Here is a tiny trained network, its code and every weight. The questions are about switching its units off for an input and a target symbol, where a switched-off unit gives its printed mean instead of its output.

import numpy as np


def w(rows, s, z=0):
    codes = np.array(rows[::2]) - 128.0
    scale = np.full(codes.shape[1], s)
    scale[-1] = z or s
    return codes * scale


def norm(h):
    return h / np.sqrt((h * h).mean(-1, keepdims=True) + 1e-5)


def f(y):
    return np.maximum(y, 0)


def softmax(a):
    e = np.exp(a - a.max(-1, keepdims=True))
    return e / e.sum(-1, keepdims=True)


def log_softmax(a):
    a = a - a.max(-1, keepdims=True)
    return a - np.log(np.exp(a).sum(-1, keepdims=True))


def net(x, mask):
    ids = ['βγηλμπτφ'.index(c) for c in x.split()]
    T = len(ids)
    res = E[ids] + P[:T]
    u = 0
    for l in range(3):
        q, k, v = (norm(res) @ M[l].T for M in (Q, K, V))
        z = softmax(np.where(np.tri(T) > 0, q @ k.T / 2**0.5, -1e9)) @ v
        res = res + np.where(mask[u], z, O[l][:, -1]) @ O[l][:, :-1]
        u += 1
        y = f(norm(res) @ A[l][:, :-1].T + A[l][:, -1])
        res = res + np.where(mask[u : u + 8], y, B[l][:, -1]) @ B[l][:, :-1]
        u += 8
    return log_softmax(norm(res)[-1] @ U[:, :-1].T + U[:, -1])


Q, K, V, O, A, B = {}, {}, {}, {}, {}, {}
E = w([
[124,94,153,109,110,48],'β',
[187,195,161,165,188,97],'γ',
[211,250,70,167,122,174],'η',
[146,109,114,96,221,63],'λ',
[173,86,106,183,34,65],'μ',
[198,94,128,123,150,118],'π',
[186,111,91,83,113,146],'τ',
[68,194,109,83,173,102],'φ',
],0.022)
P = w([
[251,130,144,43,100,30],'0',
[219,121,46,77,167,91],'1',
[190,107,192,35,97,157],'2',
[142,152,137,104,65,62],'3',
[153,124,27,134,145,125],'4',
[141,86,213,64,104,183],'5',
[113,153,146,120,76,61],'6',
[111,119,32,173,125,165],'7',
[92,67,223,94,114,207],'8',
[119,162,159,129,70,59],'9',
],0.015)
Q[0] = w([
[183,106,151,133,144,5],'0.h0',
[107,138,5,220,106,105],'0.h0',
],0.017)
K[0] = w([
[65,52,103,167,140,201],'0.h0',
[165,8,85,77,94,102],'0.h0',
],0.017)
V[0] = w([
[16,183,134,107,93,77],'0.h0',
[65,156,65,2,112,165],'0.h0',
],0.0058)
O[0] = w([
[126,153,76,32,128,61,8],'0.h0',
[104,254,246,56,120,148,166],'0.h0',
],0.0081,0.0018)
A[0] = w([
[184,156,118,159,222,89,122],'0.n0',
[32,148,175,72,157,169,65],'0.n1',
[181,144,180,204,63,76,60],'0.n2',
[91,149,254,219,85,156,101],'0.n3',
[190,147,127,180,108,58,167],'0.n4',
[99,102,193,60,83,78,2],'0.n5',
[97,170,54,94,195,212,72],'0.n6',
[101,96,182,204,152,53,7],'0.n7',
],0.0096,0.0074)
B[0] = w([
[123,64,56,139,120,60,208],'0.n0',
[194,183,53,7,185,146,153],'0.n1',
[119,72,92,32,96,215,181],'0.n2',
[160,195,85,119,47,204,155],'0.n3',
[2,146,88,129,68,208,255],'0.n4',
[165,113,179,178,125,249,177],'0.n5',
[6,193,62,86,203,53,149],'0.n6',
[68,89,45,124,193,254,144],'0.n7',
],0.009,0.008)
Q[1] = w([
[71,187,105,155,58,10],'1.h0',
[36,124,90,56,104,200],'1.h0',
],0.012)
K[1] = w([
[15,32,102,14,121,160],'1.h0',
[55,162,152,162,254,209],'1.h0',
],0.0093)
V[1] = w([
[141,164,61,109,152,152],'1.h0',
[2,207,107,118,125,193],'1.h0',
],0.0071)
O[1] = w([
[177,161,109,203,43,67,252],'1.h0',
[254,129,112,109,70,40,171],'1.h0',
],0.0087,0.0029)
A[1] = w([
[190,90,128,203,101,149,4],'1.n0',
[55,181,169,88,141,138,85],'1.n1',
[116,165,81,117,160,94,230],'1.n2',
[192,135,100,184,229,169,131],'1.n3',
[109,156,161,48,92,91,7],'1.n4',
[157,170,32,160,131,167,55],'1.n5',
[141,181,105,165,113,84,149],'1.n6',
[152,135,249,85,162,176,53],'1.n7',
],0.013,0.0032)
B[1] = w([
[117,87,224,86,205,85,172],'1.n0',
[209,123,150,161,2,102,178],'1.n1',
[203,172,186,173,100,140,253],'1.n2',
[148,177,168,249,150,89,169],'1.n3',
[149,106,179,116,225,217,217],'1.n4',
[90,154,143,160,175,251,225],'1.n5',
[26,98,115,184,152,95,194],'1.n6',
[116,213,3,110,150,93,197],'1.n7',
],0.0093,0.0063)
Q[2] = w([
[222,255,167,52,130,102],'2.h0',
[168,39,58,118,67,108],'2.h0',
],0.0099)
K[2] = w([
[218,199,255,106,123,113],'2.h0',
[102,73,165,226,102,83],'2.h0',
],0.0081)
V[2] = w([
[242,2,99,158,157,142],'2.h0',
[185,85,181,63,121,126],'2.h0',
],0.0052)
O[2] = w([
[94,165,102,92,139,79,255],'2.h0',
[144,155,82,253,81,107,97],'2.h0',
],0.0069,0.00058)
A[2] = w([
[91,143,83,122,98,205,167],'2.n0',
[202,139,164,59,151,104,108],'2.n1',
[130,42,237,144,181,154,53],'2.n2',
[86,166,151,77,177,38,1],'2.n3',
[125,213,98,205,151,182,93],'2.n4',
[44,118,158,165,82,167,49],'2.n5',
[149,67,92,186,118,163,160],'2.n6',
[149,206,255,202,81,80,148],'2.n7',
],0.014,0.0079)
B[2] = w([
[127,146,140,197,189,127,254],'2.n0',
[130,89,125,140,40,127,199],'2.n1',
[51,6,250,58,133,227,162],'2.n2',
[49,231,152,130,107,130,151],'2.n3',
[142,80,148,57,70,82,219],'2.n4',
[160,132,108,81,148,44,181],'2.n5',
[128,163,120,79,109,145,215],'2.n6',
[106,88,58,194,147,93,205],'2.n7',
],0.016,0.0089)
U = w([
[96,78,174,130,139,152,217],'β',
[184,116,122,113,216,79,135],'γ',
[209,161,139,111,86,144,160],'η',
[64,214,200,146,110,93,115],'λ',
[57,92,22,66,85,141,3],'μ',
[99,137,27,131,165,217,94],'π',
[150,188,159,240,163,170,206],'τ',
[149,70,131,248,87,102,129],'φ',
],0.012,0.0063)

Each question gives the input, a string of symbols that net reads in full, and the target symbol t.
The units are the heads (2 rows each of Q, K, V and O) and the neurons (one row each of A and B). Each row of codes is followed by its name. A weight is (code - 128) times the scale printed after its matrix; where a second scale follows, it is the last column's (O, A, B and U).
mask holds one flag per unit, layer by layer, with each layer's heads first. A switched-off unit (its flag False) gives its mean, the last column of its rows in O or B, instead of its output. The means were averaged over made-up inputs and are rounded, as every weight is.
A unit's drop is (log p(t) with every unit on - log p(t) with that unit switched off) / (log p(t) with every unit on - log p(t) with every unit switched off).
The circuit of an input: a set's keep is (log p(t) with only the set's units on - log p(t) with every unit switched off) / (log p(t) with every unit on - log p(t) with every unit switched off). Starting from the 12 units with the biggest drops (on a tie, the unit counted first), units are removed one at a time, each time the one whose removal leaves the highest keep (on an exact tie, the one counted first), for as long as the keep stays at least 0.8.
circuit, biggest first: the units of the circuit, biggest drop first
most important unit: the unit with the biggest drop
k most important neurons: the k neurons with the biggest drops, biggest first
k most important neurons of layer l: the k neurons of layer l with the biggest drops, biggest first
input λ λ γ, target β: circuit, biggest first -> (0.h0 2.n2 1.n0)
input φ λ γ β η β, target φ: circuit, biggest first -> (2.n7 1.h0)
input β μ μ φ β μ β β τ τ, target τ: circuit, biggest first -> (2.n0)
input λ β μ λ τ, target η: circuit, biggest first -> (2.n4 2.n7 0.n4 1.n3)
input λ β β τ γ, target φ: circuit, biggest first -> (1.n3 2.n4)
input β η φ λ π, target β: circuit, biggest first -> (1.n0 0.h0 2.n2)
input μ λ π φ λ φ φ μ β β, target μ: circuit, biggest first -> (0.n2 0.n7)
input β μ μ λ β τ, target π: circuit, biggest first -> (1.n2 2.n4)
input λ π μ, target μ: 2 most important neurons -> (2.n5 0.n2)
input β φ β β β β β β β β, target β: 4 most important neurons of layer 1 -> (1.n7 1.n4 1.n6 1.n1)
input β φ β β φ φ φ μ, target π: 2 most important neurons of layer 2 -> (2.n4 2.n6)
input μ μ τ β β τ, target π: 4 most important neurons -> (1.n7 0.n2 0.n0 1.n2)
input γ φ φ β β φ β π, target β: circuit, biggest first -> (1.n0 2.n2 1.n7)
input μ τ φ π λ φ γ, target φ: circuit, biggest first -> (2.n7)
input β β λ π, target π: circuit, biggest first -> (0.n2 2.n4)
input β λ μ β τ π, target γ: 3 most important neurons -> (1.n7 2.n4 0.n4)
input β γ λ β φ λ λ β β φ, target φ: circuit, biggest first -> (2.n7 1.n1)
input π μ τ β, target τ: 2 most important neurons of layer 0 -> (0.n0 0.n3)
input η π β γ, target π: 2 most important neurons -> (0.n2 0.n3)
input φ φ μ λ φ β β β β γ, target γ: most important unit -> 2.n5
input β φ β τ β β β γ η γ, target η: 2 most important neurons -> (2.n4 0.n2)
input φ φ β β η γ β, target η: 3 most important neurons of layer 1 -> (1.n2 1.n5 1.n7)
input γ β λ γ λ β φ β β β, target β: 2 most important neurons -> (1.n7 0.n0)
input τ β μ, target μ: 2 most important neurons -> (1.n2 0.n4)
input β λ λ β, target λ: 2 most important neurons -> (0.n2 2.n0)
input β β λ, target λ: 2 most important neurons -> (2.n3 1.n7)
input φ λ π φ γ η, target φ: most important neuron -> (2.n7)
input β β τ β φ, target λ: 2 most important neurons -> (0.n6 2.n3)
input β β π, target γ: 2 most important neurons of layer 2 -> (2.n4 2.n0)
input φ μ λ, target η: 2 most important neurons -> (1.n7 2.n1)
